[[610 110 758 615 571 427 607 866 184 920 965 959]
 [728 276 757 591 617 473 647 881 355 874 841 930]
 [643 139 752 610 571 427 618 879 223 914 925 956]
 [695 208 752 598 589 444 635 887 297 894 870 944]
 [714 243 754 594 602 458 642 885 328 884 853 937]
 [739 307 761 589 630 489 651 875 380 864 832 923]
 [671 173 751 604 578 434 628 885 261 905 894 950]] Out: 937

[[6069 4450 5861 5128 4619 5341 4775 5510 6178]
 [4911 4887 4771 5097 5357 5341 5051 4708 5005]
 [7751 1889 6079 5691 5644 5341 4134 4415 8763]
 [5227 4851 5128 5083 5065 5341 4986 5024 5287]
 [2882 6180 3236 4901 6077 5341 5600 3921 2708]
 [7412 3910 7102 5174 3798 5341 4451 6402 7554]] Out: 5287

[[6 5 2 5 1 1 4 1 5 3 5 3 6 5]
 [3 3 4 2 2 7 7 2 3 1 2 5 3 6]
 [5 5 2 6 7 1 4 5 5 7 6 2 1 1]
 [5 2 7 7 6 5 1 1 3 2 5 6 4 5]
 [2 4 3 5 1 6 1 5 2 4 3 5 2 1]
 [2 2 5 2 2 6 4 5 5 1 5 4 6 0]
 [4 1 6 4 5 2 6 3 6 4 4 6 4 4]] Out: 1

[[604 528 482 532 631 631 365 719 636 561 576]
 [616 526 489 530 661 661 333 753 645 549 591]
 [497 525 507 583 563 563 745 295 846 500 414]
 [461 569 601 552 413 413 706 362 375 540 529]
 [530 533 542 542 530 530 564 520 557 534 526]
 [537 525 502 549 591 591 593 466 753 527 474]
 [530 558 577 527 478 478 541 550 371 539 572]
 [410 559 595 575 389 389 881 166 506 512 434]
 [620 517 472 527 675 675 373 715 717 534 558]
 [507 543 542 548 501 501 662 414 524 527 513]
 [625 516 465 533 684 684 358 730 733 542 558]
 [533 562 590 519 472 472 469 627 267 566 604]] Out: 513

[[3 7 3 1 6 5 1 1 4 2 6 1 3 7]
 [2 3 4 5 1 4 2 5 5 6 2 1 2 7]
 [7 7 6 5 6 4 4 6 7 1 2 1 7 2]
 [7 2 5 6 3 6 4 5 1 7 3 5 3 5]
 [5 6 3 1 6 3 5 5 4 7 6 5 5 7]
 [4 3 4 1 1 6 4 4 5 4 5 7 2 4]
 [7 4 6 2 2 2 3 2 1 3 6 3 4 3]] Out: 7

[[335 309 647 622 680 232 742 281 298 491 299 751 204 326]
 [347 327 647 614 681 245 734 293 293 483 295 734 218 324]
 [598 597 507 251 466 542 427 606 350 278 371 441 575 336]
 [373 659 275 343 516 613 377 405 431 356 391 337 665 415]
 [438 344 346 543 303 396 309 457 612 599 595 308 399 621]
 [385 684 250 329 504 647 348 421 445 352 405 308 702 428]
 [659 508 548 409 395 350 344 669 439 427 399 380 497 466]] Out: 621

[[4732 5085 5806 4793 4776 4152 4701 6077 4231 5795 5790 5135 5535 4635
  4708 5143]
 [4160 5166 4946 4120 4455 4399 5594 3892 4962 4930 4906 5176 5061 5688
  4232 5247]
 [4272 5133 5081 4251 4514 4365 5398 4313 4810 5069 5050 5148 5129 5464
  4327 5206]
 [4479 5080 5317 4495 4624 4330 5076 4983 4584 5306 5291 5106 5242 5078
  4497 5137]
 [8605 3590 3192 9062 9498 6597 3589 7300 7392 3270 3373 3558 3320 3589
  8770 3499]
 [3735 5147 5155 3619 3616 4259 5277 3873 4260 5130 5099 5157 5164 5308
  3721 5188]
 [4594 5064 5537 4620 4711 4232 4885 5533 4389 5526 5530 5109 5364 4875
  4614 5150]
 [2973 5384 5873 2768 2449 3728 5147 4012 3251 5824 5769 5414 5684 5100
  2862 5415]
 [4293 5116 5214 4278 4489 4316 5279 4639 4645 5203 5195 5141 5197 5313
  4331 5209]
 [3562 5247 5247 3441 3477 4145 5443 3779 4231 5220 5181 5255 5268 5488
  3549 5304]
 [3366 5056 4602 3159 3165 4478 5480 2710 4384 4566 4531 5036 4783 5557
  3356 5072]
 [4065 5147 4856 4007 4336 4426 5610 3688 4936 4840 4817 5152 4998 5711
  4140 5227]] Out: 5304

[[30 49 54 30 46 53]
 [31 38 45 35 17 54]
 [35 32 36 33 15 52]
 [44 25 21 26 28 45]
 [35 51 56 16 54 76]
 [37 39 36 30 57 32]
 [35 46 57 13 23 99]
 [49 35 32  2 52 83]
 [37 40 36 31 57 32]] Out: 99
---
[-98  78  -3  90 111  85  31] ⇒ -98, 31

[-13  38 100 -15 -27 -36 -49] ⇒ -13, -49

[  36  -75 -102  -49] ⇒ 36, -49

[[ 13 -12  44 -50]
 [ 12 -32  17 -52]
 [ 47 -45  32 -85]] ⇒ 13, -85

[ 18 -84 -24  46  37  30] ⇒ 18, 30

[-59 -67  30 109] ⇒ -59, 109
---
[[  90   50  113  -40]
 [  97   -5  -90 -111]] ⇒ -5

[ 55 -22 -96 -91   3 -56] ⇒ -22

[114  65 -16  69] ⇒ 65

[ 25 -97  81 -19  87] ⇒ -97

[[ -6 -22 -90  -8  21]
 [-46 -28  34  -2 -76]] ⇒ -28

[ 28 -30 -88 -98] ⇒ -30

[-75 -91 -54 -88 -83 -12] ⇒ -91

[ -35  -52 -109  -29] ⇒ -52

[[  5 -61   1 -22  -3]
 [-87 -22  -3   3 -44]] ⇒ -22
---
[-80, -54, 102, 6, 40, -3] >> 102
[[88, 7, 20, -63, 50, -38, 0], [101, 8, 15, -68, 63, -34, -21]] >> 20
[78, -35, -33, -94] >> -33
[[5, 26, -56, 79, 30, 30], [41, -63, -12, 103, 21, -54]] >> -56
[[-4, 46, 9, 95, 27, 20, 78], [50, -73, 31, -85, -55, 25, -35], [32, 63, -79, -22, 38, 10, -56]] >> 9
[[-71, -24, 81, -14, -38, 81, 35], [-77, -25, 77, -25, -33, 81, 38], [-82, -27, 73, -37, -27, 81, 41]] >> 81
---
[  10    5   57 -111   -1   44  -26] yields 5
[ -97 -114   90  -58  104    2] yields -114
[  6 -79 112  78  17] yields -79
[-18  46 105 -57   7] yields 46
[ 62 -10 -86  38 105] yields -10
[ 36 -64  24 -58 111] yields -64
[-109   88  -92  -58   20   12] yields 88
---
[ 96 -21   0   4 -11  73  32] ==> 32

[ -75 -112   35   -9] ==> -75

[ 58 -21 -12 113 -13 105   4] ==> 58

[[  7 -13 -35  53  14  18]
 [-46 -51 -55  48  11 -97]] ==> 18

[-101  -37  -79    3  -20  -39] ==> -37

[102 -25 -73  16  32] ==> 16

[-37  79  82  27  83  31] ==> 79

[[  50   89  -88  -61   69]
 [  37   81 -112  -70   73]] ==> 73
---
[[-1.3  0.9  0.4  0.6 -0.4  1.2]
 [-0.2  0.7  0.5  0.0 -0.1  0.5]
 [ 0.2 -0.3  0.0  0.4  0.9  0.2]
 [-0.3 -0.7 -0.4 -0.2  1.5  0.5]
 [-1.4  0.8  0.3 -0.2 -0.1  1.3]
 [ 0.8  0.8  0.7  0.3 -0.2  0.1]
 [ 1.7 -0.3  0.2 -0.1  0.8 -0.3]
 [-1.5  0.6  0.2  0.6  0.2  1.3]]
1.3

[[-0.138  0.042  0.111 -0.010  0.146  0.003  0.267 -0.027  0.041]
 [ 0.001 -0.081  0.127  0.163 -0.089  0.083  0.178 -0.076  0.166]
 [-0.073 -0.058  0.136  0.123  0.001  0.052  0.229 -0.088  0.156]
 [-0.051  0.119  0.075 -0.107  0.197  0.022  0.180  0.108 -0.108]
 [ 0.171  0.033 -0.010  0.079 -0.258  0.130  0.020  0.032  0.033]
 [ 0.140 -0.031  0.053  0.141 -0.234  0.127  0.066 -0.003  0.088]
 [-0.125 -0.013  0.129  0.060  0.083  0.022  0.261 -0.072  0.111]
 [ 0.080 -0.072  0.100  0.171 -0.172  0.111  0.121 -0.043  0.140]
 [-0.112  0.091  0.092 -0.069  0.184  0.001  0.239  0.037 -0.040]
 [ 0.021  0.117  0.058 -0.113  0.187  0.063  0.096  0.172 -0.145]]
-0.145

[[-0.12  0.12 -0.13  0.14 -0.15  0.05]
 [-0.10  0.04  0.05 -0.08 -0.15 -0.01]
 [ 0.07 -0.14 -0.01  0.09  0.05 -0.05]
 [-0.15  0.05  0.03 -0.16 -0.19 -0.08]
 [-0.12 -0.01 -0.16 -0.06  0.03  0.14]
 [-0.06 -0.10 -0.13  0.12 -0.05  0.01]
 [-0.11  0.10 -0.15 -0.01 -0.02  0.02]
 [-0.19 -0.14 -0.10  0.04 -0.02  0.02]
 [-0.09  0.09 -0.12 -0.12  0.13  0.05]]
0.05

[[-12.139   3.974  -1.438   1.940  -9.822 -12.964]
 [-18.986  -5.892 -24.017   4.223 -11.347 -18.121]
 [-16.485  11.511 -19.964  10.927 -20.510 -18.535]
 [-15.656 -12.736 -12.807  14.263  -6.506  -9.323]
 [ -1.105  -5.303   7.245  -6.287   8.889   2.329]
 [  2.032  -8.514   9.289  -1.302   0.241   6.770]
 [ -8.617  10.092   3.115   6.204 -14.323 -12.633]
 [ -1.288   1.442  -6.631 -17.457  -2.047  -6.655]
 [ -4.253  -6.229   5.546  -3.069   1.987   0.162]]
0.162

[[ 0.16  0.02 -0.03  0.02 -0.05 -0.03]
 [ 0.09  0.06  0.06  0.06 -0.12 -0.18]
 [-0.12  0.00  0.05 -0.01 -0.03 -0.24]
 [-0.20  0.02  0.13 -0.05 -0.08 -0.17]
 [-0.19  0.05  0.15 -0.05  0.00 -0.17]]
-0.17
---
[159, 144, 240, 181, 62, 44, 217] yields 217
[292, 242, 351, 545, 966, 350] yields 350
[335, 670, 515, 592, 54, 875, 478] yields 478
[7, 2, 3, 3, 1] yields 1
[23, 243, 240, 72, 238] yields 238
[45, 78, 73, 21, 73] yields 73
